Below is a small trained network, with its code and all its weights. Each question gives an input and a class and asks what happens when units are switched off, that is, made to give their printed mean instead of their output.

import numpy as np


def w(rows, s, z=0):
    codes = np.array(rows[::2]) - 128.0
    scale = np.full(codes.shape[1], s)
    scale[-1] = z or s
    return codes * scale


def f(y):
    return y / 2 * (1 + np.tanh(0.7978845608 * (y + 0.044715 * y**3)))


def log_softmax(a):
    a = a - a.max(-1, keepdims=True)
    return a - np.log(np.exp(a).sum(-1, keepdims=True))


def net(x, mask):
    res = np.array(x, float).reshape(1, 7) / 4 @ E
    y = f(res @ A[0][:, :-1].T + A[0][:, -1])
    res = res + np.where(mask, y, B[0][:, -1]) @ B[0][:, :-1]
    return log_softmax(res[-1] @ U[:, :-1].T + U[:, -1])


A, B = {}, {}
E = w([
[83,211,100,96,27,68,96],'x0',
[57,24,180,40,57,175,66],'x1',
[101,151,201,163,110,59,56],'x2',
[55,188,179,169,158,250,85],'x3',
[136,90,130,90,192,90,2],'x4',
[96,160,27,43,120,130,109],'x5',
[146,138,91,113,169,126,110],'x6',
],0.0071)
A[0] = w([
[138,81,73,18,75,63,122,223],'n0',
[142,153,68,96,19,69,94,197],'n1',
[113,90,205,179,187,99,30,222],'n2',
[229,120,63,131,208,137,229,191],'n3',
[112,213,62,206,189,87,126,232],'n4',
[59,120,219,149,112,172,90,253],'n5',
[145,73,77,37,72,37,119,211],'n6',
[55,164,95,110,72,224,199,202],'n7',
[80,73,138,93,186,209,91,218],'n8',
[148,111,200,201,85,91,230,216],'n9',
[167,99,82,131,255,116,102,153],'n10',
[210,115,162,240,158,99,188,245],'n11',
],0.0067,0.0045)
B[0] = w([
[67,105,48,111,132,55,108,220],'n0',
[40,188,103,121,118,76,147,205],'n1',
[130,118,195,138,158,110,65,224],'n2',
[210,89,34,160,153,133,164,234],'n3',
[158,254,140,105,163,165,144,216],'n4',
[101,89,238,107,68,165,98,231],'n5',
[71,121,70,134,155,34,117,220],'n6',
[108,124,109,72,39,195,184,202],'n7',
[158,56,133,63,135,179,95,203],'n8',
[127,132,162,190,76,96,171,235],'n9',
[165,139,114,81,238,143,102,184],'n10',
[166,131,166,186,150,103,184,254],'n11',
],0.0086,0.0085)
U = w([
[121,77,201,90,132,163,2,79],'0',
[134,129,229,228,92,108,147,170],'1',
[128,48,79,75,164,117,75,2],'2',
[96,75,144,57,45,216,176,179],'3',
[103,238,120,87,99,173,130,76],'4',
[208,157,107,131,230,146,140,92],'5',
[201,96,74,200,100,146,212,125],'6',
[41,150,82,119,103,40,122,252],'7',
],0.0078,0.00098)

Each question gives the input, the list of numbers given to net, and the class t.
The units are the neurons (one row each of A and B). Each row of codes is followed by its name. A weight is (code - 128) times the scale printed after its matrix; where a second scale follows, it is the last column's (A, B and U).
mask holds one flag per neuron, in row order. A switched-off neuron (its flag False) gives its mean, the last column of its row in B, instead of its output. The means were averaged over made-up inputs and are rounded, as every weight is.
A unit's drop is (log p(t) with every unit on - log p(t) with that unit switched off) / (log p(t) with every unit on - log p(t) with every unit switched off).
The circuit of an input: a set's keep is (log p(t) with only the set's units on - log p(t) with every unit switched off) / (log p(t) with every unit on - log p(t) with every unit switched off). Starting from all 12 units, units are removed one at a time, each time the one whose removal leaves the highest keep (on an exact tie, the one counted first), for as long as the keep stays at least 0.8.
units of the circuit, in order: the units of the circuit, biggest drop first
most important unit: the unit with the biggest drop
top k neurons: the k neurons with the biggest drops, biggest first
drop when u is switched off: that unit's drop, to one decimal
input [2,0,-7,-5,-8,4,-6], class 7: top 3 neurons => [n0, n1, n6]
input [2,-8,6,8,8,-2,-5], class 0: units of the circuit, in order => [n2, n9]
input [6,2,5,8,-7,3,-2], class 3: most important unit => n7
input [6,-4,-3,2,-3,-2,0], class 4: units of the circuit, in order => [n4, n7]
input [3,-2,-2,-6,0,-2,-3], class 7: units of the circuit, in order => [n6, n1]
input [-8,2,-8,8,-2,-7,3], class 3: units of the circuit, in order => [n8, n7]
input [-3,8,0,-6,-5,2,-4], class 7: units of the circuit, in order => [n6, n0]
input [4,3,-3,-1,-6,5,4], class 7: units of the circuit, in order => [n0, n1]
input [-6,-1,8,3,-2,4,6], class 0: units of the circuit, in order => [n3, n2, n9, n1]
input [5,4,4,8,-3,0,-8], class 3: drop when n7 is switched off => 0.5
input [4,-2,-3,8,8,5,8], class 0: drop when n11 is switched off => 0.3
input [-1,-2,-1,7,-3,7,-8], class 3: drop when n1 is switched off => 0.0
input [6,3,3,5,2,-1,-2], class 0: drop when n9 is switched off => 0.1
input [-7,3,7,7,-8,8,-1], class 3: units of the circuit, in order => [n7]
